Each row is followed by roughly how far along a hidden order it lies, from 0 to 12. A new part has a new order.
[ 41   5  -4  -5 -17  -4 -16 -12  10   2   7  -8  -8  -2  20  -8   6 -25
  -6  -4  24  21 -43  -8   8  10   9   4  26  -7   8   4  11  12 -20 -18
  35  -8  -8  -6  -2 -37   8   0  14 -21   1  -3  10  13   6 -43  -7  12
   2   3  -2 -12  -2  14  -5 -16 -12   6 -17  -1  -3 -43  -8  15  13 -11
 -10] : 9
[ 1  0 -5  1 -2 -1  4  2  2 -2  0  2  0  1  4  8  0  3 -1  3  0  0  4  1
 -2 -4  1  0 -4  1 -3  2 -4  2 -3 -3 11 -1 -1 -2 -2  0  2  6  2 -1  1  4
  4 -2  3  5 -2 -2  1  7 -1 -5 -3 -2  1  2 -3  3  4  2  2 -2  1  7  2 -2
 -1] : 2
[  1   1   0   1   2  -4   2  -1   1  -1   0   1  -1  -1   5 -20  -7  -4
   0   0  -4  -3 -11   2  -5  -7   4  -5   0  -1  -1   0  -4   0  -1   9
  17  -6  -1   1   4  -3   8  -1  -2  -3   1   1  -4   6   4  -8  -1  -3
   2   6  -1   6  -2   8   2  -4  -4  -1   8  -1  -5  -3   2 -18  -4  -3
   3] : 2
[-2  0 -1  1 -1 -1 -1  1  0 -1  1  4 -1  2  1  3 -2  0 -1  0  1  1  0 -2
 -4 -1 -1 -1 -2  0 -1 -1  0  2 -1  0  6 -3  0 -1  1 -2 -1 -3  2 -1  0 -2
  3  3 -3  2 -1 -1 -1  1 -1 -2  0 -4  0 -6 -1  3  4  1  1 -4 -1  0  0  0
  1] : 1
[-13  -6  -3   3   0  -2  -3 -10  -2   1   0   7 -11   6   7 -20 -16 -19
  -1   0 -13 -11 -18  -3  -4 -13   5  -6  -4  -2  -3  -1  -1   9  -8  26
  36 -12   4   3   4   3   8  -7  -1  -5   1 -12 -11  20  10  -3   1  -7
   5 -12  -2  11  -2  28  -3  -2   4  12  10   5 -15  -4   0 -11  -4   1
   5] : 6
[ 38   3  -4  -4 -18  -9 -11 -15  13   1   3  -8 -16  -6  13 -15   3 -15
  -2  -1  12  18 -36  -3   5   7   8   2  21  -8   4   4   5   9 -16 -23
  30  -2  -8  -4  -4 -27  11   4  13 -18   0   1   8  11  16 -41  -5  10
   1  14  -3 -13  -4  11  -8  -6 -15  -5 -10  -4   3 -31  -6  20  15 -14
 -12] : 9
[ -6  -5  14 -18  -7  -2 -25  -5  -9   6  -5   8  23   5 -12  38  12   5
   5   4  31   9  35  -3 -40 -23 -12  -8  18  11   2 -18   8  -8  -1 -10
  13  -3   4  13 -13 -12  -4  18   7   2  19   1  37  10  52  22   0  17
   4   8   7  20   8  20  -4 -26  -7 -39 -27  16  24   4   9  -6  -1   1
  10] : 11
[ 5  2 -9  3 -4 -4  9  5  4 -4  1  6  3  3 10  9 -1  7 -4  5  5  2  1  2
 -7 -6  1 -3 -7  1 -4 -1 -9  4 -3 -7 24 -7  0 -6 -1 -8  5  5  5 -2  2  8
  9 -1  2  8 -5 -2  1 16 -2 -9 -4 -6  6 -7 -9  8 12  2  2 -7  1  8  3 -4
  0] : 4
[ 17  -1  -1   0 -12  19  12  20   1  -4  -5   8 -20   1   3 -28  -1  -4
  -1   1 -39   8   5  -4   5  10   4  15 -13   4  16   5   4  12 -10  34
 -18  -7  -1 -12 -17   4   6 -21  -9  -8   2  -7  31   1  13  18   7   2
   9   6  -3  11   5  31   2  15  -5  -4   6  12  -7 -24   9  19  -2   8
  -4] : 8
[ 0  4 -2  0  4  3  2  1  1 -1  1 -4  6 -2  6 -2  0 -1  0 -1  7  1 -4  1
 -4 -5  3 -3  3  2  1 -2  1 -4  4 -6  2 -3 -2  1  0 -4  7  4 -4 -2  0  5
  1 -1 -4  0  0  2  1  5 -1  2  0 -1  4 -2 -3 -3  0 -3 -2  0  2 -3 -2 -1
  2] : 1
[  7   2   1   0  -1  -1   4   4   2  -1  -1   0  -1  -2   1 -12  -2   3
   0   0  -3   2  -3   2  -4  -1   1  -1  -1   1   2   0  -2  -1   1   1
   1  -1  -1  -2  -1  -2   5  -1  -3  -1   1   2   4   1   1  -2   1   2
   0   9   0   4   0   2   2   0  -4  -5   4  -1  -1  -2   4   2  -2  -2
   0] : 1
[ -3  -2   1   0  -3  -1   1  -1   1  -1  -2   2  -7  -1  -5  -3  -2   5
   2   1 -10   0   3   1  -2  -1   0   1  -3  -2  -1   0  -1   1   0   1
  -2   2   0   0  -2   3   1  -2   0   1   0   0   2  -1   6   1   2   0
  -1   5  -1   0  -1   4  -3   6  -1  -4   3   0   2   2   1   5   1  -1
  -1] : 0
[ 4  3  1 -1  1 -1  0  1  0  0  1 -1  4 -1  4 -3 -1  0  0 -1  4  0 -5  1
  0  1  1 -1  2  0  2 -1  0 -1  0  0  2 -1 -1  0  2 -5  2  0  0 -1  1  1
  1  1 -1 -3 -1  1  0  3  0  1  0  0  2 -4  0 -2  1 -1 -1 -4  0 -2 -1  0
  0] : 0
[-27   0   1   4   4  11  -6  -4   4  -2  -1   0  -5   3   0  14  -2  -3
   2   0   4   0   4  -7 -12 -10   0  -5  -1   4  -1  -6   8   0   9 -15
  -1  -5   3   6  -4   9   4   1  -3   1  -2  -3   7   1  -6  16   5   7
   0   1  -3  -3  -1   3  -3   0   1   1 -14  -1  -1   2  -1  -1   0   0
   4] : 3
[  5   0  -3   1   3   0   1  -3  -1   0   1  -1   2   0  10 -16  -8 -12
  -1   0  -1  -6 -16   2   0  -9   6  -3   0   0   0   0  -3  -1  -3  14
  22  -8  -1   2   3  -2  11   2  -4  -6   1   0  -7   9   4  -4  -1  -5
   5  -3  -1   8  -1  15   3  -1  -1   4   6   2 -10  -2   2  -8  -4  -1
   3] : 3
[ 0 -1 -8  3 -5 -1  4  4  2 -3  1  6 -1  3  6 16  0  2 -3  5  2  0  2 -1
 -5 -7  0  0 -6  0 -4  1 -4  6 -3 -4 21 -5  1 -6 -2 -4  2  4  5 -1  2  3
  8  0  0 10 -3 -2  1  7 -2 -8 -3 -2  2 -5 -5 10  7  4  2 -6  0  7  3 -2
 -1] : 3
[ 17  -2   1   1 -10   8  12  13   3  -3  -6   4 -20  -3  -1 -27  -2   3
   1   1 -29   5   5   1  -1   3   4   9 -11   2   9   5   0   5  -5  21
 -19  -2  -1  -8 -12   7   9 -12  -7  -4   1   0  18  -2  12  11   5   1
   4  14  -3   9   2  20  -1  15  -6 -11   7   6  -1 -12   8  18  -1   2
  -4] : 5
[ -5  -6  17 -24  -7   0 -32  -3 -12   7  -6   8  30   7 -10  54  17   2
   5   4  39  10  41  -5 -45 -26 -15  -8  24  15   4 -23  11  -9   0 -10
   8  -4   4  16 -18 -17  -6  26   8   1  22   1  49  13  62  29   0  20
   6   6  10  27  10  26  -4 -33  -7 -42 -36  19  26   3  11  -9  -2   3
  13] : 12
[ 5  0 -6  2 -1  4  4  4  1 -2  0  1  4  2  8 15  3 -1 -3  3  6  0  1  0
  2 -2  2  1 -3  2  0  3 -3  3 -5 -2 11 -6 -1 -3 -3 -2  1  6  2 -4  0  4
  8 -2 -3  6 -2 -2  2  1 -1 -4 -2 -2  4 -1 -1  9  2  4  0 -4  0  3  0  1
 -1] : 2
[ 26   9   2  -2   6  -5   8   6   2  -2   1  -7  14  -8   8 -26   0   5
   0  -1  11   3 -16  10  -3  -3   6  -5   8   2   4  -2  -7  -9   4  -6
   9  -3  -7   0   6 -15  14   7  -7  -4   2  15   0  -4  -1 -11  -3  -1
   0  19  -1   7  -2  -2  10  -5 -10 -13   8  -6  -2  -3   5  -4  -5  -6
   1] : 0
[ 1  3  1  0  3  0  0  1  1 -1  0 -1  2 -1  2 -4  0  1  0 -1  4  1 -4  0
 -5 -4  1 -3  1  1  1 -3  0 -2  2 -5  4 -2  0  0  0 -1  3 -1 -1 -1  1  1
  0  0 -1  1  0  1  0  4  0  2  0 -2  2 -5 -2 -2 -3 -1 -1  0  0 -2 -2 -1
  2] : 0
[ 4  0  0  0 -1  0  4  2  0  0 -1 -1 -2 -2  1 -6  0  2  1  1 -4  0 -4  3
  1  0  2  1 -1  0  0  1 -2 -1  0  0 -4  2 -1  0 -2  2  4  3 -2  0  0  4
  0 -3  6 -2  0  0  1  4 -1  1 -1  1  1  5 -2 -3  1  0  1  1  2  5  0 -1
 -1] : 0
[  0  -1   9 -12  -3   0 -16  -1  -6   3  -1   5  17   4  -3  24   7   1
   2   1  25   6  18  -3 -25 -13  -7  -5  14   8   3 -14   5  -5   1  -4
   7  -5   2   7  -6 -14  -4   9   4  -1  12   0  25   7  28   8   0  11
   2   5   5  13   6  12   0 -23  -5 -20 -18  10  12  -3   5  -6  -2   0
   8] : 7
[-6 -2  0  1 -1  0 -2 -2  0  1  0  2 -5  2 -3  2 -1  0  0  0 -5 -1  2 -2
  1  1 -2  1 -2 -1 -1  0  1  2  0  0  3  0  1  0  0  2 -2 -2  2  1  0 -4
 -1  2  0  0  1 -1  0 -1  0 -1  0  1 -2  0  1  1  0  1 -1  1 -2  1  0  1
  0] : 0
[ 0 -1 -1  0 -2 -4  5 -1  2 -1 -3 -1 -6 -2 -2 -2 -1  7  1  3 -8 -1  3  4
 -2 -5  1 -2 -4 -1 -4  3 -5 -1  1 -6  5  4 -1  0 -1  3  5  5  1  1 -1  5
  1 -4  6  1  0  0 -1 12 -1 -4 -2 -3 -1  6 -5 -6  6 -1  5  6  2  7  2 -3
 -2] : 1
[ 20   6   3  -1   0  -1   7   9   3  -3  -2  -1   2  -6   5 -27  -2   4
   0  -1  -5   3  -9   6  -5   0   4  -2   0   2   5   0  -5  -4   2   4
  -2  -4  -4  -3   0  -7  12  -2  -7  -3   2   9   5  -2   0  -3  -1   0
   1  20  -1   8   1   5   6  -3 -11 -12   9  -2  -1  -8   6   2  -4  -3
   0] : 2
[ 6  3  2 -8  2  0 -1  3 -1  0  1 -2 10 -1  3  0  2  0  0  0  8  2 -2  2
 -3 -3  0 -2  4  2  2 10 -1 -4  1  0  3 -3 -2  1  1 -6  2  4 -1 -2  2  4
 -2  0  2 -1 -1  1  1  4  1  5  1  0  4 -7 -3  6 -1  0  2 -2  3 -3 -2  0
  2] : 1
[ 21   2   0  -3 -16 -11 -12 -14  10   0   4   0 -17  -2   5 -16   1 -11
  -1  -2  11  16 -30  -6  -5   5   3  -2  16 -10   3  -1   5   9 -11 -14
  28  -6  -3  -5   1 -24   5  -8  13 -12   2  -7   5  12   8 -35  -3  10
  -2  11  -1 -10  -1   9  -9 -14 -11   0  -6  -4   0 -31  -6  14  12 -11
  -7] : 7
